Here is a tiny trained network, its code and every weight. The questions are about switching its units off for an input and a target symbol, where a switched-off unit gives its printed mean instead of its output.

import numpy as np


def w(rows, s, z=0):
    codes = np.array(rows[::2]) - 128.0
    scale = np.full(codes.shape[1], s)
    scale[-1] = z or s
    return codes * scale


def norm(h):
    return h / np.sqrt((h * h).mean(-1, keepdims=True) + 1e-5)


def softmax(a):
    e = np.exp(a - a.max(-1, keepdims=True))
    return e / e.sum(-1, keepdims=True)


def log_softmax(a):
    a = a - a.max(-1, keepdims=True)
    return a - np.log(np.exp(a).sum(-1, keepdims=True))


def net(x, mask):
    ids = ['ΔΞΨαγηθπτω'.index(c) for c in x.split()]
    T = len(ids)
    res = E[ids] + P[:T]
    u = 0
    for l in range(3):
        r = norm(res)
        for j in range(3):
            rows = slice(2 * j, 2 * j + 2)
            q, k, v = (r @ M[l][rows].T for M in (Q, K, V))
            z = softmax(np.where(np.tri(T) > 0, q @ k.T / 2**0.5, -1e9)) @ v
            o = O[l][rows]
            res = res + np.where(mask[u + j], z, o[:, -1]) @ o[:, :-1]
        u += 3
    return log_softmax(norm(res)[-1] @ U[:, :-1].T + U[:, -1])


Q, K, V, O = {}, {}, {}, {}
E = w([
[207,100,113,150,120,124],'Δ',
[152,116,109,91,141,171],'Ξ',
[162,47,150,64,131,137],'Ψ',
[78,114,149,105,131,133],'α',
[132,79,57,165,139,192],'γ',
[167,207,93,192,223,185],'η',
[135,125,76,107,175,139],'θ',
[69,120,71,119,155,179],'π',
[186,254,34,235,177,112],'τ',
[81,38,65,139,123,117],'ω',
],0.0089)
P = w([
[144,101,81,163,234,169],'0',
[115,120,115,140,166,192],'1',
[180,55,29,65,159,166],'2',
[157,76,113,223,254,102],'3',
[108,132,140,147,125,197],'4',
[168,99,22,54,110,122],'5',
[141,110,137,242,223,70],'6',
[110,168,161,159,95,194],'7',
[155,154,7,45,55,77],'8',
[135,115,163,228,169,48],'9',
[116,165,180,163,74,181],'10',
],0.0091)
Q[0] = w([
[175,83,109,50,180,47],'L0H0',
[87,101,109,147,103,229],'L0H0',
[156,92,47,202,195,10],'L0H1',
[95,157,178,72,177,45],'L0H1',
[146,174,153,151,133,174],'L0H2',
[209,134,143,176,174,68],'L0H2',
],0.011)
K[0] = w([
[105,85,74,131,156,168],'L0H0',
[130,139,168,108,82,48],'L0H0',
[146,156,9,64,87,65],'L0H1',
[78,94,56,137,131,178],'L0H1',
[136,168,149,138,93,131],'L0H2',
[134,131,171,138,152,77],'L0H2',
],0.015)
V[0] = w([
[82,78,138,55,174,93],'L0H0',
[122,100,208,79,147,146],'L0H0',
[36,156,116,82,106,50],'L0H1',
[89,86,132,254,70,152],'L0H1',
[123,114,199,88,119,96],'L0H2',
[119,150,63,157,62,81],'L0H2',
],0.0078)
O[0] = w([
[180,121,148,51,184,162,172],'L0H0',
[92,153,218,32,126,113,101],'L0H0',
[167,109,129,20,255,97,2],'L0H1',
[37,204,191,157,124,28,70],'L0H1',
[72,153,40,210,84,119,9],'L0H2',
[67,85,119,68,88,193,47],'L0H2',
],0.0065,0.0053)
Q[1] = w([
[122,179,232,77,109,128],'L1H0',
[104,88,115,214,213,26],'L1H0',
[15,110,219,42,124,221],'L1H1',
[255,33,179,149,126,39],'L1H1',
[128,153,152,236,221,79],'L1H2',
[45,140,130,114,159,151],'L1H2',
],0.011)
K[1] = w([
[124,130,196,145,133,149],'L1H0',
[156,206,116,46,81,103],'L1H0',
[101,84,248,138,131,167],'L1H1',
[164,99,80,46,95,94],'L1H1',
[186,123,40,116,145,86],'L1H2',
[132,92,166,154,159,91],'L1H2',
],0.017)
V[1] = w([
[107,219,56,72,95,156],'L1H0',
[127,214,28,151,183,240],'L1H0',
[255,154,254,141,96,104],'L1H1',
[154,98,49,132,199,29],'L1H1',
[76,189,136,84,83,216],'L1H2',
[120,69,151,216,185,180],'L1H2',
],0.0067)
O[1] = w([
[194,178,178,87,137,171,70],'L1H0',
[176,119,196,112,33,211,253],'L1H0',
[2,147,16,132,180,240,140],'L1H1',
[124,93,95,212,122,31,109],'L1H1',
[94,148,101,103,100,238,131],'L1H2',
[164,131,161,55,103,70,237],'L1H2',
],0.0079,0.0064)
Q[2] = w([
[51,115,53,68,210,142],'L2H0',
[130,185,91,92,89,220],'L2H0',
[57,251,140,68,90,135],'L2H1',
[127,126,63,152,12,171],'L2H1',
[191,94,35,139,148,83],'L2H2',
[122,206,86,70,28,189],'L2H2',
],0.013)
K[2] = w([
[84,97,248,132,219,125],'L2H0',
[44,230,190,149,75,209],'L2H0',
[101,93,217,187,187,164],'L2H1',
[154,232,88,177,185,152],'L2H1',
[118,86,74,16,57,85],'L2H2',
[41,104,249,151,193,178],'L2H2',
],0.011)
V[2] = w([
[140,134,139,66,37,95],'L2H0',
[47,176,171,89,90,196],'L2H0',
[154,255,166,119,207,76],'L2H1',
[152,12,206,93,113,77],'L2H1',
[163,233,103,85,115,116],'L2H2',
[210,250,61,199,194,118],'L2H2',
],0.0082)
O[2] = w([
[66,119,119,118,150,159,167],'L2H0',
[104,30,164,159,161,112,144],'L2H0',
[214,160,139,126,164,140,1],'L2H1',
[99,88,98,164,173,108,199],'L2H1',
[109,106,108,163,135,172,100],'L2H2',
[121,86,91,247,208,129,39],'L2H2',
],0.012,0.0075)
U = w([
[61,123,46,182,85,134,63],'Δ',
[73,105,90,71,145,254,130],'Ξ',
[83,170,31,48,91,102,107],'Ψ',
[193,202,157,44,170,156,196],'α',
[33,148,207,204,25,57,39],'γ',
[162,165,154,167,44,167,115],'η',
[191,42,48,134,146,131,88],'θ',
[216,97,239,101,122,84,83],'π',
[142,131,145,194,162,165,214],'τ',
[90,110,158,124,204,43,253],'ω',
],0.0092,0.0056)

Each question gives the input, a string of symbols that net reads in full, and the target symbol t.
The units are the heads (2 rows each of Q, K, V and O). Each row of codes is followed by its name. A weight is (code - 128) times the scale printed after its matrix; where a second scale follows, it is the last column's (O and U).
mask holds one flag per head, layer by layer. A switched-off head (its flag False) gives its mean, the last column of its rows in O, instead of its output. The means were averaged over made-up inputs and are rounded, as every weight is.
A unit's drop is (log p(t) with every unit on - log p(t) with that unit switched off) / (log p(t) with every unit on - log p(t) with every unit switched off).
The circuit of an input: a set's keep is (log p(t) with only the set's units on - log p(t) with every unit switched off) / (log p(t) with every unit on - log p(t) with every unit switched off). Starting from all 9 units, units are removed one at a time, each time the one whose removal leaves the highest keep (on an exact tie, the one counted first), for as long as the keep stays at least 0.8.
units of the circuit, in order: the units of the circuit, biggest drop first
most important unit: the unit with the biggest drop
heads that matter: for each layer, one digit per head in row order, 1 if its drop is at least 0.15 and else 0, layers parted by /
input Ξ γ η η Ψ θ Ψ Ψ Ξ γ, target Ξ: units of the circuit, in order => L1H0, L2H0
input ω ω α τ α ω γ, target ω: heads that matter => 010 / 010 / 010
input α Ψ Δ ω θ π ω η, target τ: units of the circuit, in order => L2H2, L1H2
input α η π π θ Δ α π, target ω: heads that matter => 010 / 001 / 001
input γ Ψ ω Ψ Ψ Ξ τ Ξ π η, target π: units of the circuit, in order => L1H1
input θ π π γ, target π: heads that matter => 000 / 110 / 000
input Δ η ω Ξ, target ω: units of the circuit, in order => L2H1, L1H1
input π Ψ η π η Ψ Ψ, target Ψ: units of the circuit, in order => L2H0, L2H1, L1H0
input γ Ψ Δ ω γ Ξ ω, target Ξ: heads that matter => 010 / 100 / 100
input Ψ ω π Ψ Ψ Ψ η θ α Ψ, target α: units of the circuit, in order => L0H1, L2H0
input γ Ψ Δ Ξ Ψ ω Ψ Ψ Δ θ, target Δ: units of the circuit, in order => L2H0, L1H2
input η Δ γ Ψ, target γ: units of the circuit, in order => L2H1, L0H1
input π Ψ α ω ω Ψ Δ, target Ψ: units of the circuit, in order => L2H0, L1H0
input ω ω Ξ π α π γ π, target ω: units of the circuit, in order => L0H1, L1H2, L2H1
input η θ γ π Ψ θ Ψ α Ψ ω ω, target Ξ: most important unit => L1H1
input Ψ π γ π, target γ: units of the circuit, in order => L1H1, L0H1
input θ Ψ Ψ α Δ, target γ: heads that matter => 010 / 000 / 000
input Δ η π γ Ψ α α Ψ Δ γ, target Δ: heads that matter => 000 / 010 / 110
input τ Ψ η θ α, target ω: heads that matter => 010 / 000 / 000
input π γ Ξ Ψ α τ, target α: most important unit => L2H1
input Ξ ω Ψ Ψ θ π γ, target π: heads that matter => 010 / 110 / 000
